Here is a tiny trained network, its code and every weight. The questions are about switching its units off for an input and a target symbol, where a switched-off unit gives its printed mean instead of its output.

import numpy as np


def w(rows, s, z=0):
    codes = np.array(rows[::2]) - 128.0
    scale = np.full(codes.shape[1], s)
    scale[-1] = z or s
    return codes * scale


def f(y):
    return y / 2 * (1 + np.tanh(0.7978845608 * (y + 0.044715 * y**3)))


def softmax(a):
    e = np.exp(a - a.max(-1, keepdims=True))
    return e / e.sum(-1, keepdims=True)


def log_softmax(a):
    a = a - a.max(-1, keepdims=True)
    return a - np.log(np.exp(a).sum(-1, keepdims=True))


def net(x, mask):
    ids = ['Σαβγημπ'.index(c) for c in x.split()]
    T = len(ids)
    res = E[ids] + P[:T]
    r = res
    for j in range(3):
        rows = slice(2 * j, 2 * j + 2)
        q, k, v = (r @ M[0][rows].T for M in (Q, K, V))
        z = softmax(np.where(np.tri(T) > 0, q @ k.T / 2**0.5, -1e9)) @ v
        o = O[0][rows]
        res = res + np.where(mask[j], z, o[:, -1]) @ o[:, :-1]
    y = f(res @ A[0][:, :-1].T + A[0][:, -1])
    res = res + np.where(mask[3:15], y, B[0][:, -1]) @ B[0][:, :-1]
    return log_softmax(res[-1] @ U[:, :-1].T + U[:, -1])


Q, K, V, O, A, B = {}, {}, {}, {}, {}, {}
E = w([
[78,157,47,183],'Σ',
[144,160,91,129],'α',
[99,179,115,175],'β',
[153,180,158,131],'γ',
[254,191,180,91],'η',
[188,146,29,52],'μ',
[244,183,99,18],'π',
],0.008)
P = w([
[162,253,70,255],'0',
[70,196,130,109],'1',
[201,123,89,212],'2',
[66,141,150,95],'3',
[204,54,99,197],'4',
[35,124,174,84],'5',
],0.0089)
Q[0] = w([
[223,77,128,156],'head 1',
[151,122,217,56],'head 1',
[156,97,103,136],'head 2',
[100,140,135,110],'head 2',
[117,11,165,218],'head 3',
[12,74,211,4],'head 3',
],0.03)
K[0] = w([
[226,101,127,175],'head 1',
[136,196,164,66],'head 1',
[128,166,108,136],'head 2',
[139,82,143,109],'head 2',
[59,98,170,209],'head 3',
[121,2,179,56],'head 3',
],0.04)
V[0] = w([
[135,145,145,95],'head 1',
[147,134,135,167],'head 1',
[144,136,87,132],'head 2',
[147,134,142,188],'head 2',
[98,92,4,107],'head 3',
[206,149,119,62],'head 3',
],0.03)
O[0] = w([
[100,127,115,160,140],'head 1',
[159,84,110,99,138],'head 1',
[163,155,174,135,201],'head 2',
[141,128,168,180,163],'head 2',
[186,134,8,90,174],'head 3',
[133,171,159,44,249],'head 3',
],0.018,0.017)
A[0] = w([
[120,68,65,212,26],'neuron 1',
[6,82,129,164,110],'neuron 2',
[101,49,147,210,23],'neuron 3',
[84,127,81,156,89],'neuron 4',
[112,115,119,134,58],'neuron 5',
[110,64,45,172,80],'neuron 6',
[105,57,119,118,84],'neuron 7',
[65,128,109,62,1],'neuron 8',
[81,111,124,77,26],'neuron 9',
[65,117,45,81,105],'neuron 10',
[197,122,98,167,46],'neuron 11',
[15,150,70,200,172],'neuron 12',
],0.012,0.0084)
B[0] = w([
[75,101,209,6,159],'neuron 1',
[205,54,193,92,139],'neuron 2',
[118,231,59,134,184],'neuron 3',
[81,131,80,120,125],'neuron 4',
[94,87,117,102,120],'neuron 5',
[251,99,149,84,144],'neuron 6',
[98,123,131,81,125],'neuron 7',
[28,99,86,193,255],'neuron 8',
[91,133,95,166,178],'neuron 9',
[200,136,231,96,246],'neuron 10',
[23,49,91,173,241],'neuron 11',
[89,55,28,198,134],'neuron 12',
],0.022,0.0095)
U = w([
[92,77,164,161,3],'Σ',
[132,144,136,238,134],'α',
[123,70,164,253,204],'β',
[132,104,62,168,176],'γ',
[92,93,212,212,56],'η',
[131,128,150,130,169],'μ',
[49,131,149,165,73],'π',
],0.007,0.0066)

Each question gives the input, a string of symbols that net reads in full, and the target symbol t.
The units are the heads (2 rows each of Q, K, V and O) and the neurons (one row each of A and B). Each row of codes is followed by its name. A weight is (code - 128) times the scale printed after its matrix; where a second scale follows, it is the last column's (O, A, B and U).
mask holds one flag per unit, heads first, then neurons. A switched-off unit (its flag False) gives its mean, the last column of its rows in O or B, instead of its output. The means were averaged over made-up inputs and are rounded, as every weight is.
A unit's drop is (log p(t) with every unit on - log p(t) with that unit switched off) / (log p(t) with every unit on - log p(t) with every unit switched off).
The circuit of an input: a set's keep is (log p(t) with only the set's units on - log p(t) with every unit switched off) / (log p(t) with every unit on - log p(t) with every unit switched off). Starting from the 12 units with the biggest drops (on a tie, the unit counted first), units are removed one at a time, each time the one whose removal leaves the highest keep (on an exact tie, the one counted first), for as long as the keep stays at least 0.8.
circuit, biggest first: the units of the circuit, biggest drop first
k most important neurons: the k neurons with the biggest drops, biggest first
which heads matter: for each layer, one digit per head in row order, 1 if its drop is at least 0.15 and else 0, layers parted by /
input α μ μ γ μ μ, target μ: most important neuron : [neuron 10]
input π Σ μ, target μ: circuit, biggest first : [neuron 8; neuron 11]
input γ γ β, target α: which heads matter : 011
input Σ Σ μ η Σ, target Σ: which heads matter : 001
input μ μ β, target γ: which heads matter : 001
input π μ μ μ μ Σ, target μ: which heads matter : 001
input Σ μ μ μ α, target Σ: which heads matter : 001
input γ π μ, target α: which heads matter : 011
input Σ γ π, target Σ: which heads matter : 001
input μ α μ γ γ γ, target β: which heads matter : 001
input η μ π η, target π: circuit, biggest first : [head 3; head 2; neuron 8]
input γ μ γ β Σ, target α: circuit, biggest first : [head 3; neuron 3; head 2]
input γ γ η, target α: which heads matter : 011
input π γ β μ μ γ, target μ: circuit, biggest first : [neuron 10; head 3]
input μ π η, target γ: circuit, biggest first : [head 3]
input β μ μ μ α, target π: circuit, biggest first : [neuron 1; head 3; neuron 3]
input γ γ μ α β β, target γ: 4 most important neurons : [neuron 12; neuron 10; neuron 11; neuron 8]
input π γ π π β μ, target π: circuit, biggest first : [head 3; neuron 8; head 2]
input β α π μ β, target π: 3 most important neurons : [neuron 1; neuron 3; neuron 11]
input η α α, target η: circuit, biggest first : [head 3]
input Σ η π β β, target Σ: circuit, biggest first : [neuron 1; neuron 11; head 3; neuron 6]
input μ π β α, target π: circuit, biggest first : [head 3; head 2; neuron 8]
input β π η, target π: circuit, biggest first : [head 3; neuron 1; neuron 3; head 2]
input β α μ, target π: circuit, biggest first : [neuron 1; head 3; neuron 3]
